Table B holds the same points as the rows below and some others, measured another way and shuffled. Each row below is followed by which row of B it is.
B:
0: [ 378 -105  241 -271  224  131 -223   12  251  147  -14 -130 -223 -230
  210  224   97 -318  110  -12 -305 -432  138  237  438 -536    5 -294
 -110 -144  382  174 -223  123 -189]
1: [-427   71   63  239  -37 -163  219  -29 -293  181  -65 -121  193  147
    8 -209 -382  246  104 -218   74  164   29  -32   61  181   28  -38
 -552 -222  147   59 -140 -234  -61]
2: [-125   48 -192 -235  -56  107   21  -59  352 -385  122  125  -60  277
  -77  -25  -16 -144  -20  137   17 -181 -519  -40 -113  155  -66 -212
  439  301 -244  -13  166  115  251]
3: [ 217  218 -242 -452  -41  296   -8   35  275 -266   21 -268 -328  -51
  104  383  160 -336   86  202  119 -266 -254  213  133 -400 -164  -90
  142   47  -51   41  -18   56  -17]
4: [ 557 -103   27 -338  171   94 -347   27  308 -186  151  -80 -633 -169
  -83  510  350 -126 -281  141  -89 -199 -214  -82  365 -492  -45  125
  480  321  -43  -72  -83  279  -76]
5: [  53  111 -251 -198 -102   86   11  -22  188 -349  142  -91 -309  105
 -217  284   60  143 -178  102  136   56 -357 -174   11   24 -115  143
  302  273 -387 -105   10   39  181]
6: [-334  -64   66   92   13 -105   87  -76   51  -32   31  141  193  258
  -25 -276 -270   52   54 -100  -77  -50 -220  -63  -19  264   48 -239
  -62   37   32   55   19  -28  117]
7: [ 235  137 -130  -57  -92   48    4   19  -80  -81  103 -353 -443 -197
 -283  536   39  508 -241  -56   97  272  113 -233  272 -154 -118  416
 -198   12 -333 -101 -296 -126   21]
8: [ -58  217 -150 -182  -20   75  103   41  -99  -30  -77 -315 -187   10
  166  175  -38 -212  121   44  238  -51 -173  192  136 -311  -89   19
 -218 -101  169   32  -53  -75 -180]
9: [   0   14   96  -76   66   44    6  -11   53   94  -23 -134  -33  -41
   86   50 -115  -53  117  -76 -116 -163   56  112  222 -174   -5 -182
 -272 -162  189  118 -169  -50  -68]
10: [ 186 -174  178 -174  135   71 -173  -51  368  -43   93  104  -89  -17
   -8   55    3  -91   -7  -13 -340 -329  -56    8  223 -115   20 -310
  150   68   53  102 -104  146   89]
11: [-357  173 -100  128 -131  -57  262  -27 -210   30  -23 -191  105  126
  -77  -51 -325  318   75 -147  149  201   -7  -57   14  198  -48   45
 -468 -169  -83   24 -140 -255   44]
12: [-152  212 -213  -69 -131   43  166   -6  -67 -142   19 -231 -128   91
  -83  160 -120  148    6   -2  218  128 -182  -42   25   19 -104  116
 -155   -7 -169  -33  -59 -136   47]
13: [  19 -113  125 -148  151   10 -123  -32  234  -44   35  110  -62  105
  107  -80  -15 -276   49   21 -164 -311 -249   80  146 -127   33 -298
  172  105  206   87   20  159  -17]
14: [-255 -191  392  476  176 -432   -4  -20 -507  455  -36  -53   37   12
  -50 -199 -340  458 -123 -381  -61  312  220 -219  318   65  167  165
 -611 -180  369   -1 -282 -155 -265]
15: [-544  181 -137   18 -143   28  325  -57   -1  -79  -60  -31  354  312
   80 -305 -393  -43  282  -61   94  -56 -230  121 -155  303  -48 -314
 -306 -150   13  115   45 -194  139]
16: [ 378   38 -113 -423   77  194 -202   30  336 -263   92 -132 -481  -69
   43  408  280 -326  -83  202    8 -283 -326   82  223 -444  -92  -22
  409  227  -18  -14    6  211  -44]
17: [-384  134  -69   47  -71  -25  226  -35  -96   12  -54 -101  185  188
   55 -169 -309   32  179  -96   91    8 -122   66  -17  145  -26 -165
 -351 -151   69   82  -43 -169   28]
18: [ -15   40   45  145  -82  -40   98  -28 -129   98   65 -226  -86 -120
 -254  226 -216  623 -111 -227  -79  245  281 -220  226  102  -45  182
 -491 -172 -219    3 -353 -231   77]
19: [  75  203 -175  -65  -90   26   78   36 -178  -61   34 -389 -367  -99
 -141  416  -13  297 -131  -29  241  246  -14 -106  200 -190 -117  362
 -247  -31 -171  -85 -208 -137  -79]
20: [ -53   93  112   69   69  -81   74   38 -326  279 -106 -345 -131 -130
  126  129 -163   91   84 -169   92   83  192   95  317 -305   -3  104
 -611 -302  327   64 -272 -181 -304]
21: [ 193  -83   48  -89  150 -107 -206   14   -3  -76   93  -46 -445    7
  -48  227  146  -35 -241   34   75   10 -292 -129  248 -275   16  187
  273  273   85 -101  -25  174 -157]
22: [ 622 -399  393  -21  346 -203 -530    9  107  104  200   65 -658 -246
 -196  402  294  205 -491  -80 -306  -41   10 -327  563 -426  113  257
  370  340  126 -110 -240  315 -191]
23: [ 409  128 -234 -400  -33  224 -141   26  303 -342  143 -224 -566 -116
 -140  572  274  -37 -191  194   93  -94 -252  -55  197 -350 -157  175
  369  256 -297  -86  -63  132   60]
24: [-437    8   91  318  -31 -245  199  -44 -333  178  -29  -62  179  170
  -87 -228 -398  389    8 -255   65  264   19 -152   58  279   54   45
 -502 -148   73   12 -151 -226  -23]
25: [-242 -252  371  254  109 -168   18 -102   57  245   25  190  328   98
  -54 -340 -376  279   76 -291 -418 -106  188  -93  166  285  120 -372
 -371 -172  174  165 -212  -80  103]
26: [ -38  143 -264 -181 -114   82   57  -11  128 -334  105  -96 -245  148
 -163  200   15   72 -117  103  196   57 -389 -123  -24   43 -112  109
  242  240 -313  -94   46   14  147]
27: [  86  -10   70  -81   87  -22  -74    5    0   36   21 -120 -217  -35
   32  147  -10  -24  -41  -31  -17  -68  -76   10  237 -224   -6    0
  -73    8  138   18 -122   30 -123]
28: [ 402 -257  238 -123  245  -63 -359  -13  214   -5  138   71 -426 -115
  -84  249  190  -12 -258   -8 -246 -175 -105 -146  380 -314   57   14
  324  250  100  -25 -132  256  -88]
29: [-213 -165  297  422  128 -399   -5  -24 -460  343    9  -55  -44   30
 -136 -116 -283  514 -194 -328   -9  344  133 -284  281  107  129  244
 -471  -83  218  -49 -249 -127 -197]
30: [ 106   99  -34 -211   20  133    4   12  116  -27   -9 -218 -158  -74
   90  213  -12 -125  100   21  -25 -177  -24  142  207 -278  -74 -115
 -152 -100   85   83 -136  -26  -63]
31: [ 662  -93   10 -387  208   80 -421   54  255 -204  158 -131 -809 -203
  -63  607  465 -207 -347  191    2 -178 -294  -82  415 -639  -48  250
  584  396    4 -127  -62  340 -179]
32: [ 230  594 -623 -523 -317  471  238   85   95 -396   -2 -704 -512 -202
  -54  798  152   13   79  230  442   61 -106  181   87 -430 -355  298
 -192 -121 -446  -36 -165 -217   38]
33: [ 105  -60   78  -83   84   -5  -93  -16   97  -18   55  -47 -189  -13
  -41  129   -5   31  -71  -30  -96  -84  -83  -53  219 -136   -4  -41
   13   60   45   19 -117   54  -24]
34: [ -18  310 -450 -161 -222   70  133   27  -81 -394  109 -319 -453   89
 -274  443   64  291 -244  122  457  340 -399 -225  -25    0 -187  470
  166  265 -501 -216    8  -82   97]
35: [ -63  103  -96 -138  -42   85   67  -21  114 -118   25 -112  -74   63
   -6   92  -83  -20   57   16   28  -87 -158   35   78  -39  -70  -99
  -53    1  -59   41  -51  -39   62]
36: [-422  246 -377 -160 -283  209  327  -87  324 -434   86   25  247  355
 -159 -105 -270   96  149   78   84  -56 -395  -24 -299  480 -157 -279
   83   83 -492   42  116 -133  466]
37: [-423  107  -38  220  -93 -152  242  -33 -274   68  -17 -127  128  175
 -101 -130 -358  357   14 -192  141  253  -49 -134    5  263   -2   68
 -440 -122  -42   -4 -118 -236   28]
38: [ 128  283  -39 -152   12  136  116   92 -281  253 -167 -617 -264 -310
  239  409  -53  -74  215  -70  171  -15  302  306  403 -613 -111  112
 -765 -470  348  125 -351 -242 -382]
39: [-254 -259  152  117  147 -263 -127  -86  114 -121  127  384   34  383
  -79 -357 -118  -57 -167  -43  -87  -69 -527 -224  -25  278  131 -181
  448  398   74  -56  184  216   90]
40: [ 231   51  -92 -284   36  122 -117   10  207 -183   77 -141 -363  -37
  -18  313  142 -125  -84  110   24 -151 -226   17  191 -289  -79   14
  208  151  -57  -19  -49  102  -14]
41: [ 494  -57   72 -370  194  128 -300   42  250  -63   58 -150 -522 -193
  108  416  296 -340  -87  124  -96 -324 -133  122  393 -619  -39  -30
  257  131  200   28 -105  232 -193]
42: [ -61 -400  386  170  264 -304 -257  -81   95   92  120  370  -11  197
  -69 -293 -102   40 -194 -142 -305 -125 -233 -226  187  128  185 -198
  274  276  233    0   10  224   -3]
43: [-136    0  -48 -166   29   44    0  -45  236 -182   39   92   11  217
   66 -114  -69 -252   73   65  -27 -242 -385   62   -7   24  -12 -289
  220  146   42   50  103   98   90]
44: [ 499  -27  -27 -419  119  192 -266   25  377 -208  115 -116 -516 -155
    0  461  304 -240 -135  163 -104 -300 -194   46  306 -481  -85  -24
  391  216  -30   -4  -80  230  -35]
45: [-342  -58   68  151   56 -218   52  -42 -135   18   14   85   65  268
    4 -259 -217   29  -29 -104   73   60 -306 -100   17  161   67  -67
  -36  101  145  -16   51   -7  -40]
46: [ 151   -7   45 -178   87   53  -93    3  125  -21   30 -112 -227  -53
   63  178   39 -127   -8   13  -65 -171  -87   65  241 -274  -20  -87
   -4   18  122   48 -105   61  -79]
47: [-293   82   49  188  -81  -63  222  -45 -173  160  -35 -158  181   39
  -81  -71 -368  397   99 -239  -48  151  198  -56  113  197  -12  -53
 -614 -287  -17   88 -259 -275   44]
48: [  91  252 -309 -403  -96  262   56   23  253 -325   34 -233 -276   41
   48  315   97 -258   73  199  175 -182 -338  155   40 -245 -173  -56
  175   90 -151   13   36   27   56]
49: [ -80 -292  292   67  155 -115 -130  -99  271   23  112  314  139  167
  -71 -264 -172   55  -40 -121 -388 -227 -125 -126  121  210  113 -374
  135  130   86   84  -38  133  157]
50: [  12  222 -135 -157  -15   71   83   55 -154   15  -72 -376 -261  -67
  129  255  -17 -121   81   20  239    5  -83  159  201 -364  -92  108
 -288 -136  161   23 -126  -97 -217]
51: [  -1 -227  255  -34  233 -118 -186  -39  136   64   38  170  -54  115
  122 -166  -36 -251  -16  -45 -194 -267 -234   22  202 -130  103 -275
  166  130  332   70   13  188 -101]
52: [ 714   32  -57 -523  150  258 -339   71  348 -189  105 -284 -750 -311
   45  707  450 -312 -164  219  -39 -310 -132  107  439 -767 -123  119
  370  191   16  -23 -145  246 -162]
53: [-392  -57  142  201   43 -189  126  -51 -154  143  -34   52  217  206
   33 -313 -341  104   91 -187  -32   32  -90  -37   54  200   73 -173
 -320  -98  206   73  -63 -104  -28]
54: [-242  269 -306 -100 -273  190  299  -55  131 -256   60 -192   85  127
 -206  130 -246  336   81  -16   88   94  -76  -63 -100  292 -163  -49
 -238  -89 -455   28 -104 -240  322]
55: [  96 -128  312  182  147 -157  -81   -4 -208  338   -3 -173 -141 -195
  -46  130 -149  348  -83 -254 -188   95  341  -97  423 -187   73   86
 -514 -221  232   60 -371 -106 -194]
56: [-108   80  -31 -129   28   40   49    0   41  -33  -30 -110  -46   88
  128   -6  -92 -205  121   17   51 -153 -192  137   98 -139  -35 -168
 -101  -45  157   67  -21  -11  -69]
57: [-300  183 -167   27 -137    8  226  -27  -99  -91    0 -169   37  147
  -83    2 -238  203   53  -69  172  136 -139  -45  -22  157  -72   23
 -262  -64 -145    5  -65 -180   86]
58: [-180   52  -53  -59  -38   27   90  -42  101 -111   28  -16   37  160
  -32  -45 -159   29   54  -28   -9  -67 -190   -9   12  105  -31 -154
  -48   21  -60   39  -19  -44  111]
59: [-353 -387  643  429  364 -454  -98  -57 -318  592 -107  220  322  132
  254 -594 -392  -55  119 -373 -315 -128  132   39  319    2  291 -359
 -512 -235  823  176 -156    0 -336]
60: [ 162   47   -4 -235  103   73  -91   30   77  -27  -13 -185 -299  -58
  158  216   96 -293   41   68   49 -206 -175  151  253 -416  -45  -55
   27   14  222   41  -61   81 -181]
61: [  56 -254  338  -19  246  -91 -187  -43  171  151   23  157    0   29
  125 -150  -78 -189   35  -96 -330 -321  -41   56  273 -152  115 -350
    8    4  367  134  -95  147  -89]
62: [ -79 -224  286  170  121 -146  -67  -73   64  140   78  144   88   57
 -115 -146 -220  275  -64 -209 -318  -51   82 -173  200  163   96 -180
 -156  -15   73   75 -181   -2   72]
63: [ 142  108  -65 -234  -14  173    9    8  164  -71   17 -222 -189  -92
   26  272    2  -52   71   29  -43 -159   -9  110  201 -246  -95  -91
 -126  -87  -19   74 -157  -31   -2]
64: [ -69    2   -5  -46    0   -6    8  -36   83  -83   61  -24  -69   95
  -66   32 -100   81  -33  -37  -32  -37 -152  -69   94   36  -21  -72
   -9   63  -56    8  -60   -4   67]
65: [-332   23   65  140  -61  -43  198  -66  -29   83   -7  -25  267  123
  -53 -188 -374  273  140 -195 -121   25   82  -29   41  272   -2 -214
 -442 -206  -14  111 -169 -194  134]
66: [-242  -64  107  -11   81  -68   25  -52   90    6   -3  114  134  221
  116 -261 -189 -192  124  -48  -83 -204 -247   74   36   63   51 -323
  -12   20  222   89   41   41   -2]
67: [-547   77 -211   58 -196  -28  257 -108  170 -331  108  207  301  475
 -211 -326 -341  208   19  -27   52   60 -456 -192 -304  636  -40 -228
  145  201 -387  -16  160  -79  413]
68: [-182 -280  265   95  205 -213 -141  -72  131   19   77  327   75  266
   23 -346 -133 -123  -61  -82 -208 -187 -331 -107   86  135  141 -296
  251  225  236   36   85  183   18]
69: [   5 -193  214  -33  230 -144 -196  -17   59   45   32  127 -146  120
  128 -115    6 -269  -53  -15  -94 -202 -289   10  207 -184   97 -169
  200  171  350   22   35  196 -156]
70: [  96  -98    1 -161   72    5 -147  -43  277 -221  141  114 -223  127
  -96   80   70  -66 -152   67  -77 -146 -361 -120   92  -22   -4  -88
  407  310 -102  -39   53  189  110]
71: [-118   58  125   34   86  -61   69   19 -207  249 -106 -226  -11  -43
  187   -2 -187  -65  158 -136   18  -53   97  162  258 -242   19  -84
 -511 -275  378  116 -192 -130 -250]

[  72   55  -85  -72 -217 -103   87   25   36   41   21   65   77  -43
   15 -227  -59  -30  -84  -81   27 -237  -81  -77 -108   46  -81 -122
  145  -22  102   85   13    2] : 53
[-361 -157 -198 -300  377  111  154  -48 -174  -43  -85  221  280  425
  199  -39  308 -108 -161  -42  106   34 -193  321  259  151  515    8
 -161 -183   -8  -67 -254  397] : 67
[-437 -191 -102 -118  494   49 -136  -12 -161  -42  -17  277  121   50
  207  303  363  -68  -48   26  -33  309  -40  142  196  -27  430  174
 -296  -64 -283  -63 -186  311] : 70
[ -86  -21  -48  -26  132   28  112   46  -47  -63 -124  164   66   29
  144  -13   98   -3 -121   62  -51 -104  -36   72  -57  -56  116  -27
  -34  -91   11  -44  -67   75] : 45
[ 115   23   87   53 -185 -192   77   52  133   56   -3   69  -53 -239
   32 -199 -142   79 -157   47 -141 -209  141 -280 -383  -88 -187   21
  129  -87  147  104  149 -109] : 71
[ 117   77  -90 -111 -246  -15  243   -2   20    0  -71   67  142  127
   65 -340  -64  -43 -187  -53   45 -394 -110   21 -120   50  -59 -193
  173 -107  242   64  -33   14] : 54
[ 249   82   67  130 -214 -244  154  170  145   23  -89    5 -122 -276
  -51 -254 -257  160  -55   65 -117 -324   53 -240 -432  -55 -283  -80
  226  -12  181   18  222 -204] : 20
[-277 -195  -93 -245  329 -198   93   45  -23   71   12  130  136  179
   39 -148   94   57  -99  -46   35   92  -47   28  -21  213  371  132
  -58 -161   58  -15   -7  302] : 17
[-254 -127   -7  -36  264  -30  -83    7  -48  -10   -9  219   44  -89
  159  158  203  -22  -99   50 -104  148   62  -35  -32  -84  199  149
 -168  -81 -148    8  -63  154] : 40
[  31   19 -106  -93  -56 -124  155   86    6   14  -57   53   73   60
    0 -240  -60   23  -52  -49   54 -229 -129   23  -80  113   27 -113
  135  -40  118   -4   22   50] : 12
[  29  132  -31  -70 -463  236    1 -253   -1  -13   84  225  207  -22
  267  -88  170 -291 -355  -65  -56 -288   48  -94  -37 -243 -164 -131
   15 -116   76  267 -218  -10] : 2
[-436 -249 -135 -191  616 -135  -41   97 -126    8  -26  193  102  133
   74  142  251   50   31   -2   29  314 -107  156  157  174  525  187
 -216  -74 -195 -125  -73  367] : 64
[ -94  -92 -189  -35  475 -284  155  363  -73  -50 -202   18  -49   56
 -135  -66  -79  227  273    6  114    5 -308  227   42  286  275  -62
   57  100  -83 -291  112  140] : 18
[ 148   58  -96   47   20 -192  194  249   15  -41 -172    2  -56  -66
  -80 -197 -178  145  104   14   35 -261 -191   59 -145  103  -60 -172
  189   57   78 -132  122  -66] : 19
[ 292  150  -47  228  -23 -176  224  352   33 -113 -279  -20 -177 -219
  -95 -134 -262  208  175  107  -22 -362 -184   50 -244  -18 -226 -245
  237  138   40 -202  181 -240] : 14
[  71  155  -42  133 -275  163 -109  -43  -47  -88   -9  191   24 -258
  170  154  129 -176  -67   -4  -70 -171  -43  -41    8 -283 -220 -154
   -5   97 -168   85 -129 -131] : 42
[-239  -86   36  -21   94   25 -177 -106  -18   23   85  256   56 -190
  217  203  238 -105 -188   31 -159  157  158 -153  -69 -200   92  174
 -186  -97 -173  120  -94  112] : 16
[-408 -243  -53 -141  498 -180 -150   51  -61   63   75  203   48  -47
   76  182  227   43   -1   -3  -55  359   32  -33   32   81  391  267
 -221  -74 -219  -33  -20  301] : 46
[ 211  154 -152   22 -145    5  297  170  -40 -108 -229   34   49   95
    7 -258 -119   27   12   -2   90 -454 -277  196  -35   54  -85 -329
  217   42  144 -118  -16  -80] : 34
[ -18  -45  -82  163  552 -167  231  428  -90 -175 -396   55 -156  -42
  -37   74  -80  287  234  195  -24  -63 -233  268  -76   72  187  -80
   19   79 -110 -390  125    0] : 29
[ 348  321   39  499 -364  135 -116  165   -7 -200 -181  133 -228 -624
   99  294  -56  -48  121  136 -178 -307  -43  -83 -170 -484 -562 -275
  103  292 -275  -47   24 -458] : 22
[ 215  205  -26  104 -376  191  156  -25   -3 -112 -147  138   65  -76
  179 -108    2 -123 -193   41  -59 -446  -60   21 -123 -238 -264 -264
  127  -25  102   61 -100 -174] : 5
[-308 -148  -24  -70  171 -180 -326  -34   -6  107  229  198   14 -277
   59  226  203  -57   10  -75  -85  334   88 -214   -1  -34  146  236
 -171   30 -289  118   -5  166] : 41
[-319 -206 -121 -372  196 -162   76  -84  -22  134  116  144  237  274
   67 -238  145  -36 -196 -123   69   71  -34  -10   22  257  401  143
  -52 -229  126   97  -60  374] : 15
[-328 -137  -86 -240   87  -13 -139 -162  -48   90  181  233  202   54
  165   32  276 -164 -196 -113   -9  162   35  -73   86   20  262  150
 -150 -129  -85  167 -155  279] : 43
[ 239  118   -9   39 -207  -53  322  115   60  -57 -209   39   15    4
   46 -331 -181   76 -152   67  -42 -472  -58  -14 -285  -28 -168 -205
  224  -95  267  -25   75 -131] : 11
[-409 -190  -69 -110  337 -115 -303  -34  -76   68  172  236   57 -162
  103  287  291  -66   11  -62  -54  391   35  -83  111   -5  291  246
 -249    3 -331   58  -78  259] : 44
[  87   58   23  -26 -371 -126  -46  -75  110  105  142  101   41 -238
   54 -178  -55  -67 -179  -79  -83 -182  107 -304 -246  -89 -221  -12
  115  -48   95  230   55  -70] : 30
